[[ 5.98  0.00]
 [-5.62 -2.94]
 [-3.41  1.27]
 [ 7.01  0.69]
 [-4.84 -2.07]
 [-4.27  3.18]
 [ 0.99 -0.17]]
->
[[ 0.99 -0.17]
 [ 5.98  0.00]
 [-5.62 -2.94]
 [-3.41  1.27]
 [ 7.01  0.69]
 [-4.84 -2.07]
 [-4.27  3.18]]

[[-1.14  4.38  2.14  7.40 -2.67 -0.81  1.55  5.18 -2.34 -3.25 -1.25 -3.71
  -0.70  0.05 -2.86  5.35]
 [-1.16  0.97  0.58 -1.87 -3.36  3.59  5.01  0.00  2.13 -0.89 -4.63 -5.31
   0.31 -0.18  0.85  8.58]
 [-4.11  0.54  5.22 -6.83 -3.19  4.64 -4.50  4.64 -0.11 -0.64 -0.23  0.55
   2.99  2.20  2.14  0.59]]
->
[[-4.11  0.54  5.22 -6.83 -3.19  4.64 -4.50  4.64 -0.11 -0.64 -0.23  0.55
   2.99  2.20  2.14  0.59]
 [-1.14  4.38  2.14  7.40 -2.67 -0.81  1.55  5.18 -2.34 -3.25 -1.25 -3.71
  -0.70  0.05 -2.86  5.35]
 [-1.16  0.97  0.58 -1.87 -3.36  3.59  5.01  0.00  2.13 -0.89 -4.63 -5.31
   0.31 -0.18  0.85  8.58]]

[[ 1.76  4.17 -0.54  3.83  4.38  0.47  3.44 -5.07 -3.68 -1.66 -1.64]
 [-2.69  4.57  3.81  1.63 -0.72 -2.53 -1.10 -1.42 -1.89 -1.16 -0.77]
 [ 2.10  1.00 -3.45  5.36  2.38 -1.69  0.48 -5.17 -3.23 -1.78 -0.20]
 [-3.12 -1.20  1.96  0.13 -0.79 -1.99 -1.86  2.54  1.64 -0.61  0.70]
 [-3.66  2.01  1.41  1.45  0.07 -2.54 -5.29  0.44 -3.97 -1.30  1.42]
 [-0.69 -0.17  0.81  4.57  0.97 -2.58  3.08  1.24 -6.25  2.83  0.52]]
->
[[-0.69 -0.17  0.81  4.57  0.97 -2.58  3.08  1.24 -6.25  2.83  0.52]
 [ 1.76  4.17 -0.54  3.83  4.38  0.47  3.44 -5.07 -3.68 -1.66 -1.64]
 [-2.69  4.57  3.81  1.63 -0.72 -2.53 -1.10 -1.42 -1.89 -1.16 -0.77]
 [ 2.10  1.00 -3.45  5.36  2.38 -1.69  0.48 -5.17 -3.23 -1.78 -0.20]
 [-3.12 -1.20  1.96  0.13 -0.79 -1.99 -1.86  2.54  1.64 -0.61  0.70]
 [-3.66  2.01  1.41  1.45  0.07 -2.54 -5.29  0.44 -3.97 -1.30  1.42]]

[[ 2.23 -1.82 -6.98  6.27  1.20 -1.40  6.43  0.76  2.16]
 [ 0.57  0.72  0.34  0.78  0.62 -0.73  0.58  0.63  0.40]
 [-1.14  5.77 -2.81 -1.58  4.86 -2.48  3.24  4.62  0.91]]
->
[[-1.14  5.77 -2.81 -1.58  4.86 -2.48  3.24  4.62  0.91]
 [ 2.23 -1.82 -6.98  6.27  1.20 -1.40  6.43  0.76  2.16]
 [ 0.57  0.72  0.34  0.78  0.62 -0.73  0.58  0.63  0.40]]

[[-5.40  1.77 -3.13 -3.19]
 [-1.88 -0.14 -1.62 -6.72]
 [ 1.20 -1.46 -0.14 -6.91]
 [-5.96  2.50 -3.17  0.58]
 [ 5.69 -2.04  3.33  1.84]]
->
[[ 5.69 -2.04  3.33  1.84]
 [-5.40  1.77 -3.13 -3.19]
 [-1.88 -0.14 -1.62 -6.72]
 [ 1.20 -1.46 -0.14 -6.91]
 [-5.96  2.50 -3.17  0.58]]

[[-0.60 -4.27 -0.82  0.85  1.08  3.27 -1.93  2.72  0.33]
 [ 0.20  1.23 -0.35  1.69 -3.07 -0.20  0.01  0.11  1.74]
 [-0.50 -1.30  0.09 -6.57 -0.21 -2.44 -5.77 -3.70 -0.64]
 [-0.17 -3.58  1.29 -0.39  4.17  3.49  1.12  1.70 -0.32]
 [-0.05 -0.75 -0.45 -2.16 -2.28 -1.64 -2.65 -1.26 -0.89]
 [-0.08  1.11 -4.44  2.60 -0.84 -1.15  0.10  0.45  0.89]
 [ 0.03  0.97  3.82 -0.51 -2.70  0.26 -1.07 -0.76  0.79]]
->
[[ 0.03  0.97  3.82 -0.51 -2.70  0.26 -1.07 -0.76  0.79]
 [-0.60 -4.27 -0.82  0.85  1.08  3.27 -1.93  2.72  0.33]
 [ 0.20  1.23 -0.35  1.69 -3.07 -0.20  0.01  0.11  1.74]
 [-0.50 -1.30  0.09 -6.57 -0.21 -2.44 -5.77 -3.70 -0.64]
 [-0.17 -3.58  1.29 -0.39  4.17  3.49  1.12  1.70 -0.32]
 [-0.05 -0.75 -0.45 -2.16 -2.28 -1.64 -2.65 -1.26 -0.89]
 [-0.08  1.11 -4.44  2.60 -0.84 -1.15  0.10  0.45  0.89]]

[[ 0.29  0.25 -0.18  0.97  0.11  0.65 -0.05 -1.14 -4.55]
 [-0.90 -1.33  0.05 -1.34 -0.38  2.73 -0.49 -0.85  3.20]
 [ 0.68  0.98  0.24 -0.95 -0.49  2.92  0.09 -1.80  4.31]
 [-0.35  1.85 -0.15 -0.03 -0.93  2.19 -0.59 -0.05  0.26]
 [ 0.34  1.95  0.57  0.66  0.53  3.76  2.00 -0.13  0.26]
 [ 0.04 -0.75 -0.35  0.64  1.01  3.09 -1.31 -1.03 -6.56]
 [ 1.04 -0.92 -0.27 -0.68  2.48 -1.95 -0.87 -1.65  4.14]
 [ 0.10  1.59  0.20 -0.49  0.49 -0.63 -0.45 -0.31  7.04]]
->
[[ 0.10  1.59  0.20 -0.49  0.49 -0.63 -0.45 -0.31  7.04]
 [ 0.29  0.25 -0.18  0.97  0.11  0.65 -0.05 -1.14 -4.55]
 [-0.90 -1.33  0.05 -1.34 -0.38  2.73 -0.49 -0.85  3.20]
 [ 0.68  0.98  0.24 -0.95 -0.49  2.92  0.09 -1.80  4.31]
 [-0.35  1.85 -0.15 -0.03 -0.93  2.19 -0.59 -0.05  0.26]
 [ 0.34  1.95  0.57  0.66  0.53  3.76  2.00 -0.13  0.26]
 [ 0.04 -0.75 -0.35  0.64  1.01  3.09 -1.31 -1.03 -6.56]
 [ 1.04 -0.92 -0.27 -0.68  2.48 -1.95 -0.87 -1.65  4.14]]

[[ 0.98  1.67 -0.75 -0.45  0.26  2.24  0.87 -1.41 -2.33]
 [-2.02  2.46 -5.60 -2.52  7.85 -0.24 -4.34 -6.59  5.43]
 [-4.13 -6.29  2.61  4.39 -2.16 -2.05  3.54  1.82  0.33]
 [ 3.91  1.66  0.96 -1.92 -7.75  1.04 -3.92 -1.22 -4.03]
 [ 0.65  0.40 -1.35  0.15  0.55  0.19  2.08  1.23 -2.75]
 [-3.24 -0.38  1.45  6.71  4.48  6.02  5.12 -0.45  1.92]]
->
[[-3.24 -0.38  1.45  6.71  4.48  6.02  5.12 -0.45  1.92]
 [ 0.98  1.67 -0.75 -0.45  0.26  2.24  0.87 -1.41 -2.33]
 [-2.02  2.46 -5.60 -2.52  7.85 -0.24 -4.34 -6.59  5.43]
 [-4.13 -6.29  2.61  4.39 -2.16 -2.05  3.54  1.82  0.33]
 [ 3.91  1.66  0.96 -1.92 -7.75  1.04 -3.92 -1.22 -4.03]
 [ 0.65  0.40 -1.35  0.15  0.55  0.19  2.08  1.23 -2.75]]

[[-7.99  6.42 -1.32 -1.18]
 [ 0.47  3.95 -2.99  2.67]
 [ 0.17  1.60 -4.98 -0.79]
 [-1.34  0.13 -3.17 -1.09]
 [ 2.25  0.08 -0.14 -1.29]
 [-2.06 -1.19  0.57 -1.22]
 [-1.61 -3.01  0.33 -1.26]]
->
[[-1.61 -3.01  0.33 -1.26]
 [-7.99  6.42 -1.32 -1.18]
 [ 0.47  3.95 -2.99  2.67]
 [ 0.17  1.60 -4.98 -0.79]
 [-1.34  0.13 -3.17 -1.09]
 [ 2.25  0.08 -0.14 -1.29]
 [-2.06 -1.19  0.57 -1.22]]
